[[ 19 -23 -10  14   2  15  65  10 -12]
 [-11  23  26   1  26   2  -2 -10  15]
 [-10  21  29   4  33   8  29 -20  14]
 [ 13  -9  15   0  10  13  14  27  -1]]
->
[[ 10 -12  19 -23 -10  14   2  15  65]
 [-10  15 -11  23  26   1  26   2  -2]
 [-20  14 -10  21  29   4  33   8  29]
 [ 27  -1  13  -9  15   0  10  13  14]]

[[-30  -2  11  13 -15 -33  34 -25  55   4  18]
 [ -4  -4 -18  18  -6 -10  -2  -2  21  20 -14]]
->
[[  4  18 -30  -2  11  13 -15 -33  34 -25  55]
 [ 20 -14  -4  -4 -18  18  -6 -10  -2  -2  21]]

[[ -8  36  42  50  35  25 -51  16  -7  34  28  43]
 [ 22  25  29  56  53  -8 -45  67  14  -5  65  69]]
->
[[ 28  43  -8  36  42  50  35  25 -51  16  -7  34]
 [ 65  69  22  25  29  56  53  -8 -45  67  14  -5]]

[[ 66 -35   0 -12  -7   0  -1 -32]
 [ 32  32  22  18 -55  -5  29  50]
 [ -5 -10  37  -3 -26  10  18   9]
 [ 34  19 -36   8 -11 -18   3 -10]
 [-28  19   9  51  -3  -6 -46  11]
 [-17  51 -23  31  22 -21  39  42]]
->
[[ -1 -32  66 -35   0 -12  -7   0]
 [ 29  50  32  32  22  18 -55  -5]
 [ 18   9  -5 -10  37  -3 -26  10]
 [  3 -10  34  19 -36   8 -11 -18]
 [-46  11 -28  19   9  51  -3  -6]
 [ 39  42 -17  51 -23  31  22 -21]]

[[ -1 -17  15 -10   2 -35  35  39  -1  -8  22]
 [  6  22  10   4 -25  -3 -26  21 -15 -51  -5]
 [  8  21   9   5 -27  -4 -25  21 -13 -52 -10]
 [  3  17  15  11   5 -10 -27  17 -23 -38 -34]
 [  3  17  15  11   4  -9 -27  17 -23 -37 -34]
 [  1 -17  21  -7 -10 -29  20  39   3  -6  21]
 [  0 -16  14  -9   1 -32  35  39   1  -9  23]]
->
[[ -8  22  -1 -17  15 -10   2 -35  35  39  -1]
 [-51  -5   6  22  10   4 -25  -3 -26  21 -15]
 [-52 -10   8  21   9   5 -27  -4 -25  21 -13]
 [-38 -34   3  17  15  11   5 -10 -27  17 -23]
 [-37 -34   3  17  15  11   4  -9 -27  17 -23]
 [ -6  21   1 -17  21  -7 -10 -29  20  39   3]
 [ -9  23   0 -16  14  -9   1 -32  35  39   1]]

[[  3   7 -37   0  -6 -13   9  31 -19]
 [-29  -2   7 -46  21  64  32 -38  33]
 [-15  -8 -10  17 -11 -10   2  26  -7]
 [ 17 -11   9  -9  11  12  -8 -25  14]
 [  0   0   0   5   8   4  -9  -7   5]]
->
[[ 31 -19   3   7 -37   0  -6 -13   9]
 [-38  33 -29  -2   7 -46  21  64  32]
 [ 26  -7 -15  -8 -10  17 -11 -10   2]
 [-25  14  17 -11   9  -9  11  12  -8]
 [ -7   5   0   0   0   5   8   4  -9]]

[[ 14  -4  20 -25  14  21 -15 -54]
 [ -1  -7 -22  21 -44   7  21  37]]
->
[[-15 -54  14  -4  20 -25  14  21]
 [ 21  37  -1  -7 -22  21 -44   7]]

[[  7   3  -5   0   8   6   3]
 [ 34  31  -6 -10   3 -46  44]
 [-23 -31 -31  -4  67  73 -14]
 [ -4   6  -6   7  -1  -8 -28]
 [ -1   3  -2   2   1  -2  -9]
 [ 24  21  -4  -8   2 -32  30]
 [ -8  10 -11  11   0 -13 -45]]
->
[[  6   3   7   3  -5   0   8]
 [-46  44  34  31  -6 -10   3]
 [ 73 -14 -23 -31 -31  -4  67]
 [ -8 -28  -4   6  -6   7  -1]
 [ -2  -9  -1   3  -2   2   1]
 [-32  30  24  21  -4  -8   2]
 [-13 -45  -8  10 -11  11   0]]
---
[[-29  -9  -8  18  27]
 [ 62  42  28 -25 -16]
 [ 43  18 -13  30   8]]
->
[[-9 -8]
 [42 28]]

[[ -1 -39 -24  25]
 [ -4 -18  -4 -15]
 [  8  10   8  65]
 [ 16 -43 -14  13]]
->
[[-39 -24]
 [-18  -4]]

[[ -7 -10  12   6]
 [-21 -34  -4   8]
 [-25  66  13 -14]
 [ 13  -3  -4 -30]]
->
[[-10  12]
 [-34  -4]]

[[  2  58  -6]
 [  0  63  -1]
 [ 15  42 -64]
 [  0  66  -2]]
->
[[58 -6]
 [63 -1]]

[[ 49  23  18   9 -47]
 [ 39  60  -2   7 -71]]
->
[[23 18]
 [60 -2]]

[[-11 -57  47  15]
 [  7 -24 -43 -19]
 [ 26 -38  25 -45]
 [-24 -35  26 -41]
 [-10 -36 -40  30]]
->
[[-57  47]
 [-24 -43]]

[[-36  19 -14]
 [  2 -61 -24]]
->
[[ 19 -14]
 [-61 -24]]
---
[[-32   6   5  36  -1 -40   8   6 -18  28  19   0 -11   9 -18]
 [ 29  18  -5  32 -43   0   9 -31  16 -24  42  39  54  -3 -47]]
->
[[-32  29]
 [  6  18]
 [  5  -5]
 [ 36  32]
 [ -1 -43]
 [-40   0]
 [  8   9]
 [  6 -31]
 [-18  16]
 [ 28 -24]
 [ 19  42]
 [  0  39]
 [-11  54]
 [  9  -3]
 [-18 -47]]

[[ -2 -22 -28 -10   9  29 -13  -4]
 [ -5 -14 -17   2 -16  21  10   7]
 [-10  37  49 -23 -24 -68 -34  -7]
 [ -2  16  30  -6   0 -34  -6  -3]
 [ -2 -17 -20   7 -12  26  13   6]
 [-12 -45 -33  -9   1  44   8   6]
 [ 15   7  22  32   3 -11  43   8]
 [ -8 -16  -9  -9   0  13  -1   2]
 [-13   8   6 -34  -9 -18 -38  -7]
 [ 10   8  22  16  10 -16  21   2]
 [  7  18  33   6  10 -33   5  -4]]
->
[[ -2  -5 -10  -2  -2 -12  15  -8 -13  10   7]
 [-22 -14  37  16 -17 -45   7 -16   8   8  18]
 [-28 -17  49  30 -20 -33  22  -9   6  22  33]
 [-10   2 -23  -6   7  -9  32  -9 -34  16   6]
 [  9 -16 -24   0 -12   1   3   0  -9  10  10]
 [ 29  21 -68 -34  26  44 -11  13 -18 -16 -33]
 [-13  10 -34  -6  13   8  43  -1 -38  21   5]
 [ -4   7  -7  -3   6   6   8   2  -7   2  -4]]

[[-42 -25 -15  19]
 [-31  54 -24   1]
 [-48  23 -42  53]
 [-53  33 -20  65]
 [-49  43  -6 -40]]
->
[[-42 -31 -48 -53 -49]
 [-25  54  23  33  43]
 [-15 -24 -42 -20  -6]
 [ 19   1  53  65 -40]]

[[-18 -15  12 -46 -17  11 -71  27]
 [ -9  13  41 -17   9 -19 -12  56]
 [  7 -40  55 -54 -17 -15 -63  67]
 [ 23 -26  30 -23 -12 -66 -12  49]
 [ -1 -14   9 -12  15 -48 -30  24]
 [ -4  13 -22   4  -8 -64   9  -3]]
->
[[-18  -9   7  23  -1  -4]
 [-15  13 -40 -26 -14  13]
 [ 12  41  55  30   9 -22]
 [-46 -17 -54 -23 -12   4]
 [-17   9 -17 -12  15  -8]
 [ 11 -19 -15 -66 -48 -64]
 [-71 -12 -63 -12 -30   9]
 [ 27  56  67  49  24  -3]]

[[ 29 -18 -15  35   2  23  23  10   8 -41  57  -6  18  18  -3]
 [  2 -30   6  -1  -4  38  -4  29   6 -12 -20  -5  -6  27 -21]
 [ 18  24  -2  31   7   6  33  15  14 -47  55 -11  25  28 -13]
 [ 18  17  -6  32  13  17  39  12   9 -31  44 -10  31  22 -19]
 [ 20 -12  -9  -3   9  41  10  19  -3   4 -11   0  14   9 -12]
 [ -1 -56  -2  -8  23 -24 -21 -25  -8  13  -1  -2   2 -26  30]]
->
[[ 29   2  18  18  20  -1]
 [-18 -30  24  17 -12 -56]
 [-15   6  -2  -6  -9  -2]
 [ 35  -1  31  32  -3  -8]
 [  2  -4   7  13   9  23]
 [ 23  38   6  17  41 -24]
 [ 23  -4  33  39  10 -21]
 [ 10  29  15  12  19 -25]
 [  8   6  14   9  -3  -8]
 [-41 -12 -47 -31   4  13]
 [ 57 -20  55  44 -11  -1]
 [ -6  -5 -11 -10   0  -2]
 [ 18  -6  25  31  14   2]
 [ 18  27  28  22   9 -26]
 [ -3 -21 -13 -19 -12  30]]

[[ 33   3  -2   1]
 [  8  67  22  24]
 [ 15  21   7 -18]]
->
[[ 33   8  15]
 [  3  67  21]
 [ -2  22   7]
 [  1  24 -18]]
